Here is a tiny trained network, its code and every weight. The questions are about switching its units off for an input and a class, where a switched-off unit gives its printed mean instead of its output.

import numpy as np


def w(rows, s, z=0):
    codes = np.array(rows[::2]) - 128.0
    scale = np.full(codes.shape[1], s)
    scale[-1] = z or s
    return codes * scale


def f(y):
    return np.maximum(y, 0)


def log_softmax(a):
    a = a - a.max(-1, keepdims=True)
    return a - np.log(np.exp(a).sum(-1, keepdims=True))


def net(x, mask):
    res = np.array(x, float).reshape(1, 4) / 4 @ E
    y = f(res @ A[0][:, :-1].T + A[0][:, -1])
    res = res + np.where(mask, y, B[0][:, -1]) @ B[0][:, :-1]
    return log_softmax(res[-1] @ U[:, :-1].T + U[:, -1])


A, B = {}, {}
E = w([
[159,83,228,222,111,167,102],'x0',
[28,170,183,114,92,183,206],'x1',
[173,210,157,123,8,77,107],'x2',
[16,109,78,206,101,64,109],'x3',
],0.012)
A[0] = w([
[86,135,75,221,139,97,117,117],'neuron 0',
[191,88,88,155,140,98,107,90],'neuron 1',
[55,119,97,193,127,73,103,107],'neuron 2',
[95,107,131,135,158,174,162,113],'neuron 3',
[67,138,94,205,125,83,89,116],'neuron 4',
[146,204,102,82,45,74,126,107],'neuron 5',
[217,171,153,83,180,163,176,112],'neuron 6',
[148,97,181,216,123,143,125,114],'neuron 7',
[134,104,174,174,131,154,103,98],'neuron 8',
[149,139,182,196,140,115,122,97],'neuron 9',
[157,194,176,158,33,117,61,83],'neuron 10',
[97,39,77,145,246,198,167,114],'neuron 11',
[101,81,126,138,175,172,113,119],'neuron 12',
[224,148,171,64,157,187,133,102],'neuron 13',
[80,112,109,179,121,80,166,112],'neuron 14',
[125,112,201,193,124,168,72,113],'neuron 15',
[125,109,125,130,129,130,139,249],'neuron 16',
[218,73,70,148,159,43,51,117],'neuron 17',
[153,174,160,146,76,64,101,151],'neuron 18',
[100,157,72,95,136,104,138,104],'neuron 19',
[119,88,97,148,224,165,133,109],'neuron 20',
[15,169,205,105,87,185,247,109],'neuron 21',
[134,104,188,227,126,164,91,112],'neuron 22',
[86,63,109,115,205,163,111,119],'neuron 23',
[110,184,19,57,122,104,156,123],'neuron 24',
[162,78,164,215,93,183,130,118],'neuron 25',
[92,98,100,175,71,57,121,103],'neuron 26',
[95,143,54,54,155,103,130,110],'neuron 27',
[118,131,73,75,148,121,143,116],'neuron 28',
[118,155,56,30,145,98,146,94],'neuron 29',
],0.011,0.019)
B[0] = w([
[111,120,164,78,123,163,137,177],'neuron 0',
[134,195,121,155,123,154,98,164],'neuron 1',
[133,130,152,73,139,152,120,179],'neuron 2',
[155,171,124,128,103,121,127,169],'neuron 3',
[127,124,147,83,133,158,123,179],'neuron 4',
[164,139,123,126,103,96,155,190],'neuron 5',
[101,117,158,81,124,167,132,198],'neuron 6',
[140,131,126,137,180,107,145,184],'neuron 7',
[143,135,125,127,153,117,131,161],'neuron 8',
[146,148,136,135,151,122,146,158],'neuron 9',
[168,159,118,118,98,89,153,189],'neuron 10',
[155,152,130,120,80,93,144,242],'neuron 11',
[139,139,122,128,101,110,144,176],'neuron 12',
[93,118,169,59,132,152,120,203],'neuron 13',
[134,125,153,88,131,148,118,163],'neuron 14',
[137,129,125,135,176,104,145,187],'neuron 15',
[73,9,84,158,112,141,145,250],'neuron 16',
[122,190,78,172,114,172,62,220],'neuron 17',
[136,113,119,137,90,111,160,198],'neuron 18',
[145,136,127,133,167,124,138,165],'neuron 19',
[174,153,117,116,90,102,138,195],'neuron 20',
[140,200,63,170,125,166,64,227],'neuron 21',
[146,122,137,142,173,121,150,194],'neuron 22',
[148,143,120,125,89,100,150,200],'neuron 23',
[153,103,129,153,181,106,148,212],'neuron 24',
[145,118,127,130,172,111,153,193],'neuron 25',
[125,136,156,73,127,150,134,169],'neuron 26',
[146,117,138,146,163,113,146,190],'neuron 27',
[129,121,133,147,151,127,142,172],'neuron 28',
[147,134,154,146,178,109,129,191],'neuron 29',
],0.016,0.019)
U = w([
[141,122,118,172,236,86,168,121],'0',
[154,152,110,127,21,46,175,100],'1',
[114,125,147,31,138,206,125,112],'2',
[133,188,80,212,122,193,44,116],'3',
[82,4,85,209,83,143,148,250],'4',
[84,152,150,141,130,104,91,113],'5',
[79,147,149,154,135,104,105,110],'6',
[95,126,147,161,116,142,114,104],'7',
],0.015,0.014)

Each question gives the input, the list of numbers given to net, and the class t.
The units are the neurons (one row each of A and B). Each row of codes is followed by its name. A weight is (code - 128) times the scale printed after its matrix; where a second scale follows, it is the last column's (A, B and U).
mask holds one flag per neuron, in row order. A switched-off neuron (its flag False) gives its mean, the last column of its row in B, instead of its output. The means were averaged over made-up inputs and are rounded, as every weight is.
A unit's drop is (log p(t) with every unit on - log p(t) with that unit switched off) / (log p(t) with every unit on - log p(t) with every unit switched off).
most important unit: the unit with the biggest drop
top k neurons: the k neurons with the biggest drops, biggest first
drop of u: that unit's drop, to one decimal
input [2,-4,1,-4], class 2: most important unit : neuron 21
input [-1,6,-6,2], class 1: top 3 neurons : neuron 11; neuron 17; neuron 23
input [-6,-6,-7,1], class 1: top 2 neurons : neuron 11; neuron 20
input [5,6,5,-4], class 3: top 3 neurons : neuron 21; neuron 11; neuron 24
input [-5,4,-6,3], class 1: top 2 neurons : neuron 11; neuron 23
input [-1,7,-7,3], class 1: top 2 neurons : neuron 11; neuron 17
input [0,-3,-3,-4], class 2: top 2 neurons : neuron 21; neuron 13
input [4,-6,-5,4], class 3: top 2 neurons : neuron 17; neuron 1
input [5,-1,5,-7], class 2: top 2 neurons : neuron 13; neuron 6
input [-1,-6,-6,-7], class 2: top 3 neurons : neuron 13; neuron 6; neuron 21
input [6,8,2,-6], class 3: drop of neuron 21 : 3.7
input [-5,3,4,6], class 2: drop of neuron 14 : 0.1
input [2,-7,2,-5], class 3: drop of neuron 17 : 2.0
input [6,-4,6,0], class 0: most important unit : neuron 11
